Below are the code and all the weights of a small trained network. Each question names an input and a class and asks about switching units off, where a switched-off unit gives its printed mean instead of its output.

import numpy as np


def w(rows, s, z=0):
    codes = np.array(rows[::2]) - 128.0
    scale = np.full(codes.shape[1], s)
    scale[-1] = z or s
    return codes * scale


def f(y):
    return np.maximum(y, 0)


def log_softmax(a):
    a = a - a.max(-1, keepdims=True)
    return a - np.log(np.exp(a).sum(-1, keepdims=True))


def net(x, mask):
    res = np.array(x, float).reshape(1, 4) / 4 @ E
    y = f(res @ A[0][:, :-1].T + A[0][:, -1])
    res = res + np.where(mask, y, B[0][:, -1]) @ B[0][:, :-1]
    return log_softmax(res[-1] @ U[:, :-1].T + U[:, -1])


A, B = {}, {}
E = w([
[108,50,135,156,135,150,177,65,213],'x0',
[115,127,146,123,120,126,135,119,116],'x1',
[141,113,137,213,11,174,84,153,105],'x2',
[216,119,252,96,133,132,116,150,153],'x3',
],0.011)
A[0] = w([
[73,215,15,125,113,63,110,158,9,233],'n0',
[186,127,152,171,3,215,69,177,91,235],'n1',
[170,149,162,193,70,160,52,179,95,175],'n2',
[88,65,108,219,61,193,96,94,128,147],'n3',
[115,107,90,210,27,207,131,111,136,174],'n4',
[89,87,90,85,194,117,182,73,176,193],'n5',
[75,112,78,80,180,70,196,49,178,229],'n6',
[182,36,203,129,123,154,169,102,229,70],'n7',
[46,56,65,172,127,161,173,66,154,136],'n8',
[76,173,50,121,115,97,136,156,83,206],'n9',
[161,177,145,18,181,41,133,141,136,251],'n10',
[48,84,86,181,92,179,162,93,175,128],'n11',
[217,202,189,73,130,125,96,196,74,129],'n12',
[148,180,178,41,199,60,142,163,142,214],'n13',
],0.0059,0.0026)
B[0] = w([
[229,25,127,164,165,62,93,79,37,226],'n0',
[99,99,164,148,12,189,73,182,154,255],'n1',
[92,92,163,123,55,161,84,177,148,218],'n2',
[191,156,71,103,35,208,170,111,133,210],'n3',
[172,149,97,132,37,221,144,89,124,218],'n4',
[65,131,127,179,221,79,153,123,151,208],'n5',
[91,144,126,158,218,72,174,123,140,223],'n6',
[239,17,127,199,166,77,116,67,3,207],'n7',
[97,192,57,110,124,161,206,129,168,204],'n8',
[124,83,124,173,181,90,134,85,69,190],'n9',
[171,163,104,33,133,145,154,19,148,219],'n10',
[132,178,46,114,84,200,180,105,164,195],'n11',
[91,182,142,57,86,168,116,162,210,214],'n12',
[180,178,112,43,127,139,145,48,132,215],'n13',
],0.0063,0.0098)
U = w([
[177,76,136,127,186,34,127,83,77,249],'0',
[159,254,97,68,96,181,167,96,187,138],'1',
[180,48,129,202,102,135,103,141,71,141],'2',
[83,153,184,101,98,143,70,228,201,36],'3',
[27,184,106,162,172,96,175,130,198,47],'4',
],0.0079,0.0015)

Each question gives the input, the list of numbers given to net, and the class t.
The units are the neurons (one row each of A and B). Each row of codes is followed by its name. A weight is (code - 128) times the scale printed after its matrix; where a second scale follows, it is the last column's (A, B and U).
mask holds one flag per neuron, in row order. A switched-off neuron (its flag False) gives its mean, the last column of its row in B, instead of its output. The means were averaged over made-up inputs and are rounded, as every weight is.
A unit's drop is (log p(t) with every unit on - log p(t) with that unit switched off) / (log p(t) with every unit on - log p(t) with every unit switched off).
The circuit of an input: a set's keep is (log p(t) with only the set's units on - log p(t) with every unit switched off) / (log p(t) with every unit on - log p(t) with every unit switched off). Starting from the 12 units with the biggest drops (on a tie, the unit counted first), units are removed one at a time, each time the one whose removal leaves the highest keep (on an exact tie, the one counted first), for as long as the keep stays at least 0.8.
units of the circuit, in order: the units of the circuit, biggest drop first
top k neurons: the k neurons with the biggest drops, biggest first
drop of u: that unit's drop, to one decimal
input [6,6,8,0], class 1: top 2 neurons : (n3; n11)
input [3,-5,-4,7], class 0: units of the circuit, in order : (n7)
input [0,-5,-6,-8], class 0: top 2 neurons : (n0; n9)
input [0,8,-8,-7], class 0: top 4 neurons : (n0; n9; n12; n1)
input [-1,7,4,8], class 3: top 2 neurons : (n12; n0)
input [-8,8,1,6], class 3: top 2 neurons : (n2; n1)
input [2,-6,-1,-7], class 4: top 2 neurons : (n8; n7)
input [7,3,-2,-3], class 4: top 2 neurons : (n5; n6)
input [-8,8,1,-3], class 2: top 2 neurons : (n0; n6)
input [6,-8,-6,5], class 0: drop of n7 : 0.2
input [0,7,8,1], class 3: drop of n0 : 0.3
input [3,8,-1,-4], class 4: drop of n5 : 0.1
input [-3,3,1,7], class 3: drop of n3 : 0.2
input [-8,7,-6,0], class 0: units of the circuit, in order : (n0)
